After every row comes roughly how far along a hidden order it lies, from 0 to 12.
In the rows, 128 means zero.
134	136	113	142	131	121	91	121	126	154	133	136	141	80	97	159	148	132	146	122	137	100	118	121	126	92	131	124	133	149	167	107	134	159	132	130	122	132	161	120	131	125	137	128	142	113	141	115	127	152	136	124	108	138	90	121	122	125	128	146	112	107	134	88	112	151	126	126	132	120	127	112	120	146	115	155	137	85	102	124	139	130	156	134	142	113	143	124	97	114	128	149	131	124	112	177	136	126	89	107	109	154	93	109	128	144	131	112	108	136 : 8
120	126	167	94	124	141	220	127	128	98	128	185	124	149	217	123	89	116	159	132	141	146	136	87	139	204	149	156	134	100	124	136	110	60	140	107	149	130	108	165	108	108	105	92	98	134	28	148	124	136	127	128	167	94	185	159	86	56	158	130	151	80	77	166	139	103	132	165	145	118	106	161	132	30	159	125	150	188	127	175	156	139	60	137	120	143	141	130	166	115	137	83	130	131	162	126	106	150	155	139	190	89	140	124	73	112	150	97	165	120 : 0
139	142	80	172	131	117	39	135	118	188	129	105	144	55	33	169	181	141	140	116	128	85	114	151	119	46	124	101	141	163	205	86	135	208	123	148	110	132	180	101	126	133	141	138	160	106	219	103	125	149	142	126	61	152	37	100	142	169	99	147	94	126	165	59	97	163	113	98	124	121	131	88	113	196	106	152	123	59	101	93	126	121	206	136	147	104	145	128	62	113	127	168	129	122	87	217	149	124	58	109	76	178	88	102	143	158	120	111	74	139 : 12
121	125	160	96	124	142	217	127	129	92	127	184	129	140	220	118	100	117	160	133	142	149	134	87	139	210	150	158	134	105	129	138	110	61	140	102	145	130	108	165	112	110	110	91	100	132	38	148	124	135	127	129	162	92	188	155	87	57	163	128	148	67	78	173	140	103	132	163	143	117	106	161	133	27	157	129	151	177	131	188	154	138	66	138	122	145	141	130	164	112	137	83	132	132	156	111	108	149	151	137	191	96	137	126	74	114	151	97	167	122 : 0
122	126	160	93	121	142	227	131	125	94	129	179	122	153	229	123	80	115	156	132	136	150	138	95	139	205	154	153	140	96	120	132	109	66	138	106	145	131	112	165	100	105	104	94	100	136	43	144	125	133	126	128	159	92	174	160	90	61	164	133	162	80	79	160	132	103	128	159	140	118	107	162	131	26	163	127	149	185	140	177	156	138	63	137	122	143	142	133	162	111	140	85	129	131	165	109	109	151	155	139	186	92	142	122	75	113	149	97	164	119 : 0
136	137	112	148	128	121	91	126	122	157	134	120	139	86	98	154	162	130	146	120	129	100	119	131	125	78	136	112	139	154	171	100	134	169	129	135	120	133	163	118	120	125	138	135	144	116	173	112	128	150	138	122	79	139	78	119	129	137	121	145	99	105	130	78	110	148	121	119	132	120	127	107	116	146	117	151	135	90	104	118	135	129	167	135	139	115	144	127	90	114	128	149	130	124	110	179	136	127	88	110	109	150	98	110	125	148	130	116	101	136 : 9
138	138	101	152	129	121	81	125	122	164	133	121	142	76	83	161	157	131	146	118	131	93	119	136	124	76	133	109	140	157	174	101	136	180	128	139	117	133	174	113	123	126	139	158	148	116	183	112	128	150	137	122	82	140	80	118	130	143	119	145	107	107	140	86	106	153	120	117	133	120	114	106	114	151	112	153	133	83	102	111	133	128	169	134	141	111	144	126	91	113	127	154	130	124	106	190	152	125	80	105	103	156	97	109	130	150	126	113	97	137 : 9
136	139	103	161	135	119	95	120	127	158	132	124	143	70	61	164	160	133	145	122	137	89	116	130	123	72	125	115	132	163	178	105	137	183	132	136	121	131	168	116	137	134	153	135	149	110	173	113	127	155	139	124	80	140	89	111	123	144	117	145	101	102	141	84	105	158	126	116	129	120	138	106	116	164	111	159	136	81	100	110	132	129	179	135	141	110	142	122	82	117	123	147	132	123	99	197	138	123	75	106	103	157	76	105	139	149	127	114	90	140 : 9
